Here is a tiny trained network, its code and every weight. The questions are about switching its units off for an input and a target symbol, where a switched-off unit gives its printed mean instead of its output.

import numpy as np


def w(rows, s, z=0):
    codes = np.array(rows[::2]) - 128.0
    scale = np.full(codes.shape[1], s)
    scale[-1] = z or s
    return codes * scale


def norm(h):
    return h / np.sqrt((h * h).mean(-1, keepdims=True) + 1e-5)


def f(y):
    return y / 2 * (1 + np.tanh(0.7978845608 * (y + 0.044715 * y**3)))


def softmax(a):
    e = np.exp(a - a.max(-1, keepdims=True))
    return e / e.sum(-1, keepdims=True)


def log_softmax(a):
    a = a - a.max(-1, keepdims=True)
    return a - np.log(np.exp(a).sum(-1, keepdims=True))


def net(x, mask):
    ids = ['αγζηθμξπφ'.index(c) for c in x.split()]
    T = len(ids)
    res = E[ids] + P[:T]
    u = 0
    for l in range(2):
        q, k, v = (norm(res) @ M[l].T for M in (Q, K, V))
        z = softmax(np.where(np.tri(T) > 0, q @ k.T / 2**0.5, -1e9)) @ v
        res = res + np.where(mask[u], z, O[l][:, -1]) @ O[l][:, :-1]
        u += 1
        y = f(norm(res) @ A[l][:, :-1].T + A[l][:, -1])
        res = res + np.where(mask[u : u + 8], y, B[l][:, -1]) @ B[l][:, :-1]
        u += 8
    return log_softmax(norm(res)[-1] @ U[:, :-1].T + U[:, -1])


Q, K, V, O, A, B = {}, {}, {}, {}, {}, {}
E = w([
[206,120,197,88],'α',
[174,70,120,141],'γ',
[133,32,111,111],'ζ',
[131,65,142,98],'η',
[37,171,230,199],'θ',
[2,133,150,175],'μ',
[38,110,105,208],'ξ',
[190,126,159,153],'π',
[143,65,174,66],'φ',
],0.013)
P = w([
[126,150,77,4],'0',
[139,113,212,140],'1',
[169,165,177,9],'2',
[150,89,181,122],'3',
[93,200,91,103],'4',
[169,81,172,130],'5',
[98,145,41,128],'6',
[195,67,165,138],'7',
[93,141,53,109],'8',
],0.011)
Q[0] = w([
[102,87,107,147],'0.h0',
[154,86,57,254],'0.h0',
],0.0059)
K[0] = w([
[230,69,32,255],'0.h0',
[139,107,223,95],'0.h0',
],0.0078)
V[0] = w([
[68,134,193,80],'0.h0',
[255,100,252,117],'0.h0',
],0.0047)
O[0] = w([
[239,4,159,162,255],'0.h0',
[83,139,227,55,103],'0.h0',
],0.011,0.0016)
A[0] = w([
[156,46,94,82,114],'0.n0',
[191,72,174,26,252],'0.n1',
[109,174,122,66,33],'0.n2',
[70,95,105,142,190],'0.n3',
[95,203,158,73,107],'0.n4',
[114,108,255,181,87],'0.n5',
[27,92,101,90,82],'0.n6',
[207,198,134,111,174],'0.n7',
],0.0073,0.0041)
B[0] = w([
[40,194,250,171,178],'0.n0',
[137,164,82,215,253],'0.n1',
[125,45,134,86,110],'0.n2',
[254,156,217,131,184],'0.n3',
[169,176,79,143,117],'0.n4',
[214,52,31,127,176],'0.n5',
[87,119,254,209,150],'0.n6',
[26,92,88,208,135],'0.n7',
],0.0061,0.007)
Q[1] = w([
[113,116,136,214],'1.h0',
[5,246,102,147],'1.h0',
],0.012)
K[1] = w([
[144,2,101,117],'1.h0',
[208,106,209,244],'1.h0',
],0.0094)
V[1] = w([
[38,87,91,200],'1.h0',
[191,253,104,174],'1.h0',
],0.013)
O[1] = w([
[101,236,198,161,255],'1.h0',
[234,97,122,8,78],'1.h0',
],0.015,0.0064)
A[1] = w([
[174,177,133,165,118],'1.n0',
[70,82,143,254,193],'1.n1',
[142,133,174,184,104],'1.n2',
[27,184,28,75,171],'1.n3',
[75,215,161,77,128],'1.n4',
[140,197,132,69,123],'1.n5',
[165,154,68,1,255],'1.n6',
[186,183,126,87,110],'1.n7',
],0.011,0.0051)
B[1] = w([
[112,22,77,88,167],'1.n0',
[69,115,192,93,245],'1.n1',
[150,115,140,103,174],'1.n2',
[182,131,214,140,138],'1.n3',
[136,100,94,149,168],'1.n4',
[98,126,1,237,144],'1.n5',
[19,190,86,21,156],'1.n6',
[98,133,84,218,151],'1.n7',
],0.0085,0.012)
U = w([
[159,45,82,127,134],'α',
[145,161,116,60,189],'γ',
[81,210,49,179,207],'ζ',
[96,171,111,142,62],'η',
[149,69,125,150,3],'θ',
[142,177,120,99,96],'μ',
[240,149,149,180,121],'ξ',
[153,96,105,74,205],'π',
[91,5,74,187,19],'φ',
],0.011,0.0035)

Each question gives the input, a string of symbols that net reads in full, and the target symbol t.
The units are the heads (2 rows each of Q, K, V and O) and the neurons (one row each of A and B). Each row of codes is followed by its name. A weight is (code - 128) times the scale printed after its matrix; where a second scale follows, it is the last column's (O, A, B and U).
mask holds one flag per unit, layer by layer, with each layer's heads first. A switched-off unit (its flag False) gives its mean, the last column of its rows in O or B, instead of its output. The means were averaged over made-up inputs and are rounded, as every weight is.
A unit's drop is (log p(t) with every unit on - log p(t) with that unit switched off) / (log p(t) with every unit on - log p(t) with every unit switched off).
The circuit of an input: a set's keep is (log p(t) with only the set's units on - log p(t) with every unit switched off) / (log p(t) with every unit on - log p(t) with every unit switched off). Starting from the 12 units with the biggest drops (on a tie, the unit counted first), units are removed one at a time, each time the one whose removal leaves the highest keep (on an exact tie, the one counted first), for as long as the keep stays at least 0.8.
circuit, biggest first: the units of the circuit, biggest drop first
top k neurons: the k neurons with the biggest drops, biggest first
k most important neurons of layer l: the k neurons of layer l with the biggest drops, biggest first
input γ ξ α ξ α φ η α, target γ: top 3 neurons	[0.n1; 1.n6; 0.n3]
input ξ α γ, target ζ: circuit, biggest first	[1.h0; 0.n1]
input ξ μ γ, target ζ: 2 most important neurons of layer 1	[1.n5; 1.n7]
input φ ζ π α ξ ξ ζ θ, target φ: circuit, biggest first	[1.h0; 0.n5]
input α ξ ζ η, target α: top neuron	[0.n1]
input ξ γ α ξ γ ξ, target ξ: 2 most important neurons of layer 0	[0.n3; 0.n5]
input ξ φ η, target ζ: circuit, biggest first	[1.h0; 0.n1]
input ζ ξ η φ, target ζ: circuit, biggest first	[1.h0; 0.n0; 0.n1]
input γ ξ ξ ζ, target γ: top 2 neurons	[0.n1; 1.n6]
input ζ ξ π ζ, target ζ: circuit, biggest first	[1.h0; 0.n0; 0.n1]
input ξ ξ ζ, target ζ: circuit, biggest first	[1.h0; 0.n1]
input ζ ξ ζ π, target ζ: top 4 neurons	[0.n0; 0.n1; 0.n5; 0.n6]
input π ζ ξ, target γ: circuit, biggest first	[0.n0; 1.h0; 0.n7; 0.n3]
input ζ ξ θ α, target ζ: top 2 neurons	[0.n0; 0.n1]
input ξ ζ π, target ζ: 2 most important neurons of layer 0	[0.n0; 0.n6]
input φ ξ ζ, target φ: circuit, biggest first	[1.h0]
input α ζ ζ θ, target α: circuit, biggest first	[1.h0; 0.n5; 0.n1]
input γ μ ξ π, target γ: top 2 neurons	[0.n1; 1.n6]
input α ξ θ ξ, target α: top 2 neurons	[0.n1; 0.n3]
input ξ γ γ ξ ζ μ, target ξ: top neuron	[0.n3]
input γ ξ ξ φ, target γ: 3 most important neurons of layer 0	[0.n1; 0.n3; 0.n7]
input ζ ζ π η, target ζ: top 4 neurons	[0.n0; 0.n1; 0.n5; 0.n6]
input γ ζ ξ θ, target γ: 2 most important neurons of layer 0	[0.n1; 0.n5]
input π ξ ξ ξ ξ φ μ ξ, target π: 2 most important neurons of layer 0	[0.n3; 0.n1]
